Below is a small trained network, with its code and all its weights. Each question gives an input and a target symbol and asks what happens when units are switched off, that is, made to give their printed mean instead of their output.

import numpy as np


def w(rows, s, z=0):
    codes = np.array(rows[::2]) - 128.0
    scale = np.full(codes.shape[1], s)
    scale[-1] = z or s
    return codes * scale


def f(y):
    return np.maximum(y, 0)


def softmax(a):
    e = np.exp(a - a.max(-1, keepdims=True))
    return e / e.sum(-1, keepdims=True)


def log_softmax(a):
    a = a - a.max(-1, keepdims=True)
    return a - np.log(np.exp(a).sum(-1, keepdims=True))


def net(x, mask):
    ids = ['ΓΘΞΦΨαβεζηλμπτ'.index(c) for c in x.split()]
    T = len(ids)
    res = E[ids] + P[:T]
    r = res
    for j in range(2):
        rows = slice(2 * j, 2 * j + 2)
        q, k, v = (r @ M[0][rows].T for M in (Q, K, V))
        z = softmax(np.where(np.tri(T) > 0, q @ k.T / 2**0.5, -1e9)) @ v
        o = O[0][rows]
        res = res + np.where(mask[j], z, o[:, -1]) @ o[:, :-1]
    y = f(res @ A[0][:, :-1].T + A[0][:, -1])
    res = res + np.where(mask[2:26], y, B[0][:, -1]) @ B[0][:, :-1]
    return log_softmax(res[-1] @ U[:, :-1].T + U[:, -1])


Q, K, V, O, A, B = {}, {}, {}, {}, {}, {}
E = w([
[102,111,125,152,118,169,52,84,128,133,128,16],'Γ',
[90,163,98,124,205,69,164,74,134,166,85,76],'Θ',
[149,131,127,138,153,113,116,57,112,107,188,84],'Ξ',
[112,112,61,158,45,134,62,208,128,128,108,84],'Φ',
[69,111,111,126,116,105,135,107,127,86,188,169],'Ψ',
[86,148,132,78,129,132,146,182,83,65,82,142],'α',
[162,107,53,122,159,33,79,166,106,141,153,165],'β',
[3,132,90,69,81,96,112,174,175,166,114,166],'ε',
[45,92,112,81,215,118,86,122,134,121,42,109],'ζ',
[70,111,79,79,203,82,100,38,169,171,205,161],'η',
[73,124,79,208,61,109,147,123,174,123,150,85],'λ',
[71,68,82,176,203,117,102,87,158,56,102,66],'μ',
[114,177,131,156,72,88,189,108,112,151,137,94],'π',
[130,167,112,61,116,51,132,190,76,193,116,150],'τ',
],0.013)
P = w([
[133,158,129,96,123,124,88,94,174,111,139,139],'0',
[67,167,144,139,158,122,140,140,78,102,166,121],'1',
[132,100,148,144,64,123,132,62,78,132,102,183],'2',
[150,119,111,80,127,58,124,145,202,110,113,48],'3',
[89,131,103,142,163,156,148,144,101,134,169,112],'4',
[132,89,154,145,97,139,147,84,89,142,106,174],'5',
[175,80,136,152,187,127,105,186,249,165,143,120],'6',
[90,132,87,146,159,152,140,147,103,150,166,123],'7',
],0.018)
Q[0] = w([
[198,161,141,94,151,86,136,203,222,112,176,37],'head 0',
[211,100,138,244,178,215,169,191,166,177,132,228],'head 0',
[172,65,187,117,136,129,61,197,190,151,181,103],'head 1',
[93,175,75,1,81,64,164,125,173,38,164,69],'head 1',
],0.0091)
K[0] = w([
[149,180,135,104,108,43,69,119,157,88,136,107],'head 0',
[141,63,91,122,144,63,184,170,93,132,161,72],'head 0',
[105,114,104,45,93,98,95,126,135,81,154,61],'head 1',
[146,246,71,129,122,139,74,86,161,93,124,183],'head 1',
],0.013)
V[0] = w([
[171,83,97,118,181,71,81,173,107,119,126,180],'head 0',
[128,213,176,64,179,116,137,78,104,207,130,145],'head 0',
[163,119,130,139,184,139,49,103,100,161,19,50],'head 1',
[82,147,116,55,68,147,104,178,125,254,68,132],'head 1',
],0.0088)
O[0] = w([
[132,83,62,94,89,193,160,90,117,105,91,97,209],'head 0',
[158,170,109,158,149,192,144,146,186,166,124,189,7],'head 0',
[135,214,89,159,145,97,106,85,112,116,53,130,152],'head 1',
[103,170,140,79,135,139,124,89,137,251,112,106,90],'head 1',
],0.013,0.0018)
A[0] = w([
[122,120,107,106,147,202,137,143,237,92,112,79,151],'neuron 0',
[110,99,206,97,144,208,78,19,83,102,140,142,85],'neuron 1',
[143,159,74,120,187,227,186,195,136,135,162,125,123],'neuron 2',
[176,90,141,98,143,201,180,186,231,149,152,140,24],'neuron 3',
[212,182,125,132,140,188,134,136,222,144,67,162,10],'neuron 4',
[105,165,119,243,142,168,129,139,46,116,140,126,98],'neuron 5',
[172,98,79,45,101,167,139,79,148,145,48,126,33],'neuron 6',
[254,126,228,163,153,142,225,30,76,113,124,110,50],'neuron 7',
[99,93,161,163,98,121,181,93,149,159,178,171,80],'neuron 8',
[60,121,151,191,98,203,210,63,96,131,108,98,68],'neuron 9',
[116,144,144,96,170,127,219,191,115,115,85,75,92],'neuron 10',
[144,54,84,93,81,109,152,70,140,112,119,141,111],'neuron 11',
[146,159,105,147,116,132,93,233,200,123,110,134,145],'neuron 12',
[142,101,225,124,102,151,185,171,66,114,53,238,78],'neuron 13',
[125,146,171,201,23,218,122,119,110,119,122,119,103],'neuron 14',
[158,118,138,98,110,154,154,90,137,241,165,132,88],'neuron 15',
[199,159,178,157,154,143,137,180,228,104,130,151,50],'neuron 16',
[178,130,112,145,179,136,142,116,213,210,115,116,143],'neuron 17',
[135,121,199,93,59,165,126,175,128,120,8,171,106],'neuron 18',
[153,185,209,117,157,70,91,142,232,146,145,123,22],'neuron 19',
[132,90,90,139,137,186,165,208,103,71,208,117,103],'neuron 20',
[183,103,180,144,94,147,119,167,167,109,158,60,132],'neuron 21',
[35,123,141,133,161,155,169,173,116,171,178,126,91],'neuron 22',
[171,148,144,160,50,138,184,213,31,135,52,150,87],'neuron 23',
],0.0097,0.011)
B[0] = w([
[169,124,129,110,123,87,146,135,76,138,162,176,228],'neuron 0',
[143,144,101,124,189,182,172,155,124,97,150,181,163],'neuron 1',
[97,123,138,146,99,96,50,122,137,83,150,86,191],'neuron 2',
[176,159,193,204,168,195,128,32,162,104,134,56,154],'neuron 3',
[125,98,107,153,103,103,192,212,219,87,143,92,147],'neuron 4',
[138,81,76,68,123,133,135,122,131,170,141,115,200],'neuron 5',
[116,131,147,238,130,78,141,116,103,161,153,150,183],'neuron 6',
[125,171,136,137,6,174,147,85,218,92,192,63,140],'neuron 7',
[97,86,145,119,108,174,94,107,172,152,77,94,168],'neuron 8',
[128,164,160,152,165,61,93,165,117,111,133,182,158],'neuron 9',
[127,89,99,155,142,179,89,103,148,153,172,163,145],'neuron 10',
[160,110,150,145,131,190,101,159,162,145,84,129,237],'neuron 11',
[114,150,178,124,150,143,144,59,109,96,142,151,199],'neuron 12',
[138,173,119,219,102,159,174,180,83,138,127,55,156],'neuron 13',
[106,145,137,114,154,108,141,112,99,100,178,169,156],'neuron 14',
[138,80,156,139,208,56,161,109,109,129,130,79,176],'neuron 15',
[104,107,40,128,150,205,146,152,58,172,165,60,151],'neuron 16',
[110,167,153,67,57,152,139,148,110,111,114,132,214],'neuron 17',
[173,149,134,58,112,136,54,188,159,127,79,87,147],'neuron 18',
[139,98,182,195,151,178,84,180,88,147,95,142,174],'neuron 19',
[109,178,133,121,149,121,135,103,129,186,91,113,254],'neuron 20',
[98,103,106,107,164,130,118,135,167,129,111,174,182],'neuron 21',
[181,135,58,129,142,115,133,110,87,84,117,136,201],'neuron 22',
[176,142,163,93,175,69,179,92,150,109,187,164,153],'neuron 23',
],0.011,0.0075)
U = w([
[105,153,93,141,179,101,149,99,49,125,207,167,233],'Γ',
[139,174,119,118,104,114,188,98,156,136,72,145,138],'Θ',
[191,132,142,149,99,170,114,105,138,105,172,84,97],'Ξ',
[169,107,167,27,82,135,108,129,107,115,134,181,161],'Φ',
[101,115,165,159,128,192,126,161,71,155,136,127,75],'Ψ',
[170,156,119,130,128,138,147,220,116,114,135,95,91],'α',
[221,97,123,180,85,129,117,123,106,169,135,166,160],'β',
[112,118,61,123,108,152,80,131,147,197,97,2,204],'ε',
[140,197,157,199,162,130,84,118,115,127,60,117,40],'ζ',
[151,122,128,96,191,164,141,118,219,178,114,153,139],'η',
[73,80,172,165,120,98,78,173,153,134,178,143,85],'λ',
[168,103,118,164,142,111,135,123,131,39,85,99,42],'μ',
[133,137,161,202,117,93,146,132,130,142,171,81,43],'π',
[169,135,168,129,154,122,154,110,85,172,114,106,1],'τ',
],0.0071,0.0044)

Each question gives the input, a string of symbols that net reads in full, and the target symbol t.
The units are the heads (2 rows each of Q, K, V and O) and the neurons (one row each of A and B). Each row of codes is followed by its name. A weight is (code - 128) times the scale printed after its matrix; where a second scale follows, it is the last column's (O, A, B and U).
mask holds one flag per unit, heads first, then neurons. A switched-off unit (its flag False) gives its mean, the last column of its rows in O or B, instead of its output. The means were averaged over made-up inputs and are rounded, as every weight is.
A unit's drop is (log p(t) with every unit on - log p(t) with that unit switched off) / (log p(t) with every unit on - log p(t) with every unit switched off).
The circuit of an input: a set's keep is (log p(t) with only the set's units on - log p(t) with every unit switched off) / (log p(t) with every unit on - log p(t) with every unit switched off). Starting from the 12 units with the biggest drops (on a tie, the unit counted first), units are removed one at a time, each time the one whose removal leaves the highest keep (on an exact tie, the one counted first), for as long as the keep stays at least 0.8.
units of the circuit, in order: the units of the circuit, biggest drop first
unit that matters most: the unit with the biggest drop
top k neurons: the k neurons with the biggest drops, biggest first
which heads matter: for each layer, one digit per head in row order, 1 if its drop is at least 0.15 and else 0, layers parted by /
input β β η Ψ α α Ψ Φ, target Γ: units of the circuit, in order -> (neuron 12; neuron 11)
input α Φ α β η β α, target β: which heads matter -> 10
input β β Φ Γ Ξ Ψ, target Ψ: which heads matter -> 01
input λ β μ Φ, target λ: unit that matters most -> head 0
input β ζ ζ ζ, target β: units of the circuit, in order -> (head 0; neuron 6; neuron 0; neuron 11)
input Φ Φ μ Ψ Φ Φ Ξ, target η: which heads matter -> 11
input β β λ, target λ: units of the circuit, in order -> (head 1; head 0; neuron 8)
input Φ β ζ β β Φ Ξ, target β: which heads matter -> 10
input λ Ξ ζ Φ β Ψ η, target ε: units of the circuit, in order -> (head 0; head 1)
input Γ β Ξ Φ η β Ξ, target ε: which heads matter -> 11
input Ψ Γ Ξ α λ Φ λ, target Φ: which heads matter -> 11
input Φ Φ τ Γ Γ λ η, target ζ: units of the circuit, in order -> (head 1; neuron 19)
input Ψ β Ξ μ, target η: units of the circuit, in order -> (head 1; neuron 21; neuron 20)
input λ β β Φ, target λ: units of the circuit, in order -> (head 0; neuron 21; head 1)
input λ Γ ε, target ε: units of the circuit, in order -> (neuron 8; head 1; neuron 18)
input β β Ξ Ψ λ, target Γ: top 4 neurons -> (neuron 9; neuron 14; neuron 22; neuron 0)
input Θ π β Φ, target α: top neuron -> (neuron 4)
input μ Φ β Γ μ Γ μ β, target ε: units of the circuit, in order -> (head 0; neuron 0; neuron 12)
input β Γ λ β λ ζ, target ζ: units of the circuit, in order -> (head 1; neuron 5; neuron 9)
input Γ α Ξ Ξ Φ, target Γ: unit that matters most -> neuron 12
input π Γ η β Φ Φ Φ, target β: top 3 neurons -> (neuron 0; neuron 6; neuron 11)
input β β μ β Ξ Φ ε, target β: which heads matter -> 10
input Φ η ζ Ξ η β β, target Γ: units of the circuit, in order -> (head 1; neuron 12; neuron 16)
input α μ Φ Ξ, target Φ: top 2 neurons -> (neuron 17; neuron 0)
input λ Ψ μ β, target λ: units of the circuit, in order -> (head 0; head 1; neuron 19)
input Ξ λ π Θ, target Γ: which heads matter -> 11
input β Θ β β β μ π, target β: which heads matter -> 10
input π Φ Θ, target Θ: which heads matter -> 11
input β Φ λ λ β Γ Θ, target λ: which heads matter -> 10
input λ Ξ Γ Ψ, target λ: which heads matter -> 10
